Below is a small trained network, with its code and all its weights. Each question gives an input and a target symbol and asks what happens when units are switched off, that is, made to give their printed mean instead of their output.

import numpy as np


def w(rows, s, z=0):
    codes = np.array(rows[::2]) - 128.0
    scale = np.full(codes.shape[1], s)
    scale[-1] = z or s
    return codes * scale


def norm(h):
    return h / np.sqrt((h * h).mean(-1, keepdims=True) + 1e-5)


def f(y):
    return np.maximum(y, 0)


def softmax(a):
    e = np.exp(a - a.max(-1, keepdims=True))
    return e / e.sum(-1, keepdims=True)


def log_softmax(a):
    a = a - a.max(-1, keepdims=True)
    return a - np.log(np.exp(a).sum(-1, keepdims=True))


def net(x, mask):
    ids = ['αβδεζηλξπστψω'.index(c) for c in x.split()]
    T = len(ids)
    res = E[ids] + P[:T]
    u = 0
    for l in range(2):
        q, k, v = (norm(res) @ M[l].T for M in (Q, K, V))
        z = softmax(np.where(np.tri(T) > 0, q @ k.T / 2**0.5, -1e9)) @ v
        res = res + np.where(mask[u], z, O[l][:, -1]) @ O[l][:, :-1]
        u += 1
        y = f(norm(res) @ A[l][:, :-1].T + A[l][:, -1])
        res = res + np.where(mask[u : u + 12], y, B[l][:, -1]) @ B[l][:, :-1]
        u += 12
    return log_softmax(norm(res)[-1] @ U[:, :-1].T + U[:, -1])


Q, K, V, O, A, B = {}, {}, {}, {}, {}, {}
E = w([
[148,22,209,109,186,85,133,150],'α',
[143,137,250,140,173,101,78,32],'β',
[196,39,144,73,155,169,76,60],'δ',
[110,21,160,138,135,181,84,109],'ε',
[117,49,195,180,124,99,73,114],'ζ',
[151,145,189,104,213,64,159,59],'η',
[189,86,81,134,94,57,138,176],'λ',
[200,89,134,51,167,156,127,98],'ξ',
[134,109,185,134,92,174,54,104],'π',
[192,73,180,97,156,85,76,85],'σ',
[139,152,174,164,146,15,141,108],'τ',
[154,36,133,153,74,175,38,112],'ψ',
[151,163,109,111,120,79,150,56],'ω',
],0.016)
P = w([
[149,162,104,144,116,125,158,123],'0',
[122,122,134,146,151,137,124,92],'1',
[133,117,124,133,107,63,101,129],'2',
[141,156,120,148,147,147,126,120],'3',
[71,106,168,2,81,106,165,114],'4',
[128,140,123,148,140,143,126,110],'5',
[145,109,141,134,115,66,124,120],'6',
[144,161,113,156,158,148,119,126],'7',
[42,125,163,25,72,110,176,130],'8',
[130,148,117,151,145,143,122,116],'9',
[154,117,155,130,108,80,133,126],'10',
],0.03)
Q[0] = w([
[45,161,49,149,229,191,98,129],'L0H1',
[12,167,43,54,173,82,1,169],'L0H1',
],0.0089)
K[0] = w([
[84,67,152,72,60,78,148,67],'L0H1',
[166,103,168,127,3,149,255,125],'L0H1',
],0.011)
V[0] = w([
[58,178,28,64,63,97,64,105],'L0H1',
[185,208,99,126,159,126,76,255],'L0H1',
],0.0055)
O[0] = w([
[178,47,186,168,156,102,218,2,4],'L0H1',
[59,89,40,167,184,43,74,73,54],'L0H1',
],0.01,0.0047)
A[0] = w([
[169,105,172,165,152,124,147,148,179],'L0N1',
[137,91,176,138,169,132,103,182,28],'L0N2',
[4,131,170,73,87,107,160,110,171],'L0N3',
[161,135,71,205,108,150,143,151,3],'L0N4',
[144,102,48,121,146,76,145,167,133],'L0N5',
[71,147,139,164,116,214,131,130,131],'L0N6',
[111,88,162,133,78,90,171,135,133],'L0N7',
[156,184,99,155,128,139,180,99,142],'L0N8',
[123,154,202,106,94,131,126,165,147],'L0N9',
[119,54,122,96,67,109,150,158,131],'L0N10',
[124,150,121,62,151,149,160,122,88],'L0N11',
[69,128,168,118,241,145,192,184,23],'L0N12',
],0.013,0.005)
B[0] = w([
[91,151,53,115,103,133,131,131,207],'L0N1',
[97,167,108,176,106,126,112,156,174],'L0N2',
[197,31,118,9,125,88,59,154,235],'L0N3',
[189,93,121,158,184,119,87,105,149],'L0N4',
[83,101,160,172,135,168,77,119,171],'L0N5',
[113,95,128,145,137,122,226,98,185],'L0N6',
[223,113,145,79,147,207,135,78,187],'L0N7',
[67,106,111,111,157,108,179,152,169],'L0N8',
[149,130,100,139,114,95,127,97,255],'L0N9',
[148,185,156,88,158,44,150,73,211],'L0N10',
[122,107,127,80,100,123,116,116,171],'L0N11',
[100,175,142,58,157,162,35,114,145],'L0N12',
],0.012,0.0081)
Q[1] = w([
[69,83,144,47,94,196,194,121],'L1H1',
[188,42,173,105,35,5,122,105],'L1H1',
],0.012)
K[1] = w([
[85,30,209,74,2,142,162,76],'L1H1',
[139,175,44,154,182,235,176,110],'L1H1',
],0.0095)
V[1] = w([
[111,123,161,45,172,145,131,130],'L1H1',
[186,2,20,119,85,188,72,172],'L1H1',
],0.0052)
O[1] = w([
[89,163,253,121,140,104,119,151,80],'L1H1',
[175,110,169,134,173,107,110,153,254],'L1H1',
],0.015,0.002)
A[1] = w([
[74,65,193,151,133,101,110,215,96],'L1N1',
[110,105,27,129,77,108,121,145,4],'L1N2',
[179,76,98,96,110,38,102,104,22],'L1N3',
[100,53,73,200,126,175,131,219,124],'L1N4',
[105,114,129,11,94,111,170,142,129],'L1N5',
[131,74,27,139,140,161,167,137,60],'L1N6',
[134,97,132,181,98,141,196,146,214],'L1N7',
[186,80,131,152,42,130,100,174,55],'L1N8',
[166,189,154,132,123,119,65,102,170],'L1N9',
[75,179,135,71,51,97,128,180,30],'L1N10',
[118,154,93,108,160,28,212,132,230],'L1N11',
[42,80,102,61,129,206,215,129,44],'L1N12',
],0.011,0.0033)
B[1] = w([
[119,227,50,80,152,185,96,50,139],'L1N1',
[170,138,91,118,182,38,89,151,164],'L1N2',
[70,145,152,125,133,195,158,177,254],'L1N3',
[40,47,144,123,107,106,157,102,172],'L1N4',
[142,142,163,154,107,19,120,117,214],'L1N5',
[139,166,220,83,137,126,130,117,167],'L1N6',
[107,196,52,74,115,140,87,183,171],'L1N7',
[94,133,146,70,155,145,139,87,168],'L1N8',
[123,116,82,173,151,128,204,145,211],'L1N9',
[183,50,193,143,145,245,77,144,157],'L1N10',
[128,107,123,142,64,200,91,90,201],'L1N11',
[146,74,187,173,173,108,127,195,157],'L1N12',
],0.011,0.0098)
U = w([
[142,134,142,123,144,188,52,215,61],'α',
[148,153,141,168,110,91,247,3,254],'β',
[242,71,138,119,171,225,186,98,108],'δ',
[58,86,158,91,167,134,228,248,55],'ε',
[32,143,102,141,90,47,158,120,163],'ζ',
[94,210,184,98,197,111,123,58,93],'η',
[117,24,122,175,196,112,108,79,111],'λ',
[178,160,201,148,166,37,241,194,168],'ξ',
[156,214,138,76,61,182,224,188,123],'π',
[198,126,30,111,170,81,182,170,198],'σ',
[201,135,110,164,49,163,72,52,160],'τ',
[58,90,128,63,123,221,203,53,18],'ψ',
[129,85,223,192,58,151,133,134,171],'ω',
],0.011,0.0048)

Each question gives the input, a string of symbols that net reads in full, and the target symbol t.
The units are the heads (2 rows each of Q, K, V and O) and the neurons (one row each of A and B). Each row of codes is followed by its name. A weight is (code - 128) times the scale printed after its matrix; where a second scale follows, it is the last column's (O, A, B and U).
mask holds one flag per unit, layer by layer, with each layer's heads first. A switched-off unit (its flag False) gives its mean, the last column of its rows in O or B, instead of its output. The means were averaged over made-up inputs and are rounded, as every weight is.
A unit's drop is (log p(t) with every unit on - log p(t) with that unit switched off) / (log p(t) with every unit on - log p(t) with every unit switched off).
The circuit of an input: a set's keep is (log p(t) with only the set's units on - log p(t) with every unit switched off) / (log p(t) with every unit on - log p(t) with every unit switched off). Starting from the 12 units with the biggest drops (on a tie, the unit counted first), units are removed one at a time, each time the one whose removal leaves the highest keep (on an exact tie, the one counted first), for as long as the keep stays at least 0.8.
circuit, biggest first: the units of the circuit, biggest drop first
most important unit: the unit with the biggest drop
k most important neurons: the k neurons with the biggest drops, biggest first
k most important neurons of layer l: the k neurons of layer l with the biggest drops, biggest first
input β ζ ξ σ ω η ψ, target ε: 4 most important neurons	L1N3, L0N3, L0N10, L1N9
input ζ ζ ξ δ η τ β ψ δ ψ ψ, target δ: most important unit	L1H1
input ω α σ, target β: circuit, biggest first	L0H1, L0N3, L1H1
input α δ ε, target α: circuit, biggest first	L0H1, L1N10
input ζ τ τ, target σ: circuit, biggest first	L1H1, L0N3, L0N10
input λ δ σ π ζ α α ψ δ ζ ω, target δ: 2 most important neurons of layer 0	L0N7, L0N1
input τ λ τ α ξ ε δ ξ δ λ ζ, target η: circuit, biggest first	L1H1, L1N1
input α σ δ ω σ λ, target λ: circuit, biggest first	L0N4, L0N5
input δ π ε ξ β τ ω δ δ δ δ, target ξ: circuit, biggest first	L1H1, L1N9, L0N3, L0N10
input η ζ α α α τ ψ ω ζ ζ ξ, target β: circuit, biggest first	L0N3, L0H1, L1H1
input η ψ ζ ψ α β ψ η ζ δ η, target ω: 3 most important neurons of layer 0	L0N10, L0N1, L0N3
input λ δ π ζ α ω, target ω: 2 most important neurons of layer 0	L0N8, L0N3
input ε ω λ, target π: 3 most important neurons	L0N3, L1N3, L0N10
input ζ ξ ψ, target σ: 3 most important neurons of layer 0	L0N11, L0N3, L0N10
input ζ ψ σ σ ξ α, target α: 2 most important neurons	L0N12, L1N10
input π ζ ψ δ ψ ζ ψ, target ξ: most important unit	L0N10
input π ζ ε η σ β δ, target ω: 2 most important neurons	L0N6, L0N7
input δ ζ π, target ξ: 2 most important neurons	L0N10, L1N9
input ξ δ σ π ξ ζ β π λ π, target π: 4 most important neurons	L1N7, L0N6, L0N10, L0N3
input ω π α ω π ε, target ε: most important unit	L0N6
input δ τ α, target ξ: 4 most important neurons	L0N7, L0N10, L1N9, L0N3
input π σ ε ζ ζ ω η ω ξ α δ, target β: 2 most important neurons	L0N3, L1N5
input β λ π β α α α, target τ: 3 most important neurons of layer 0	L0N3, L0N10, L0N1
input ζ τ ψ, target σ: 3 most important neurons	L0N3, L0N10, L1N2
input σ α δ β ξ τ δ, target τ: 2 most important neurons	L0N7, L0N3
input ζ λ ζ, target σ: 2 most important neurons	L0N3, L0N5
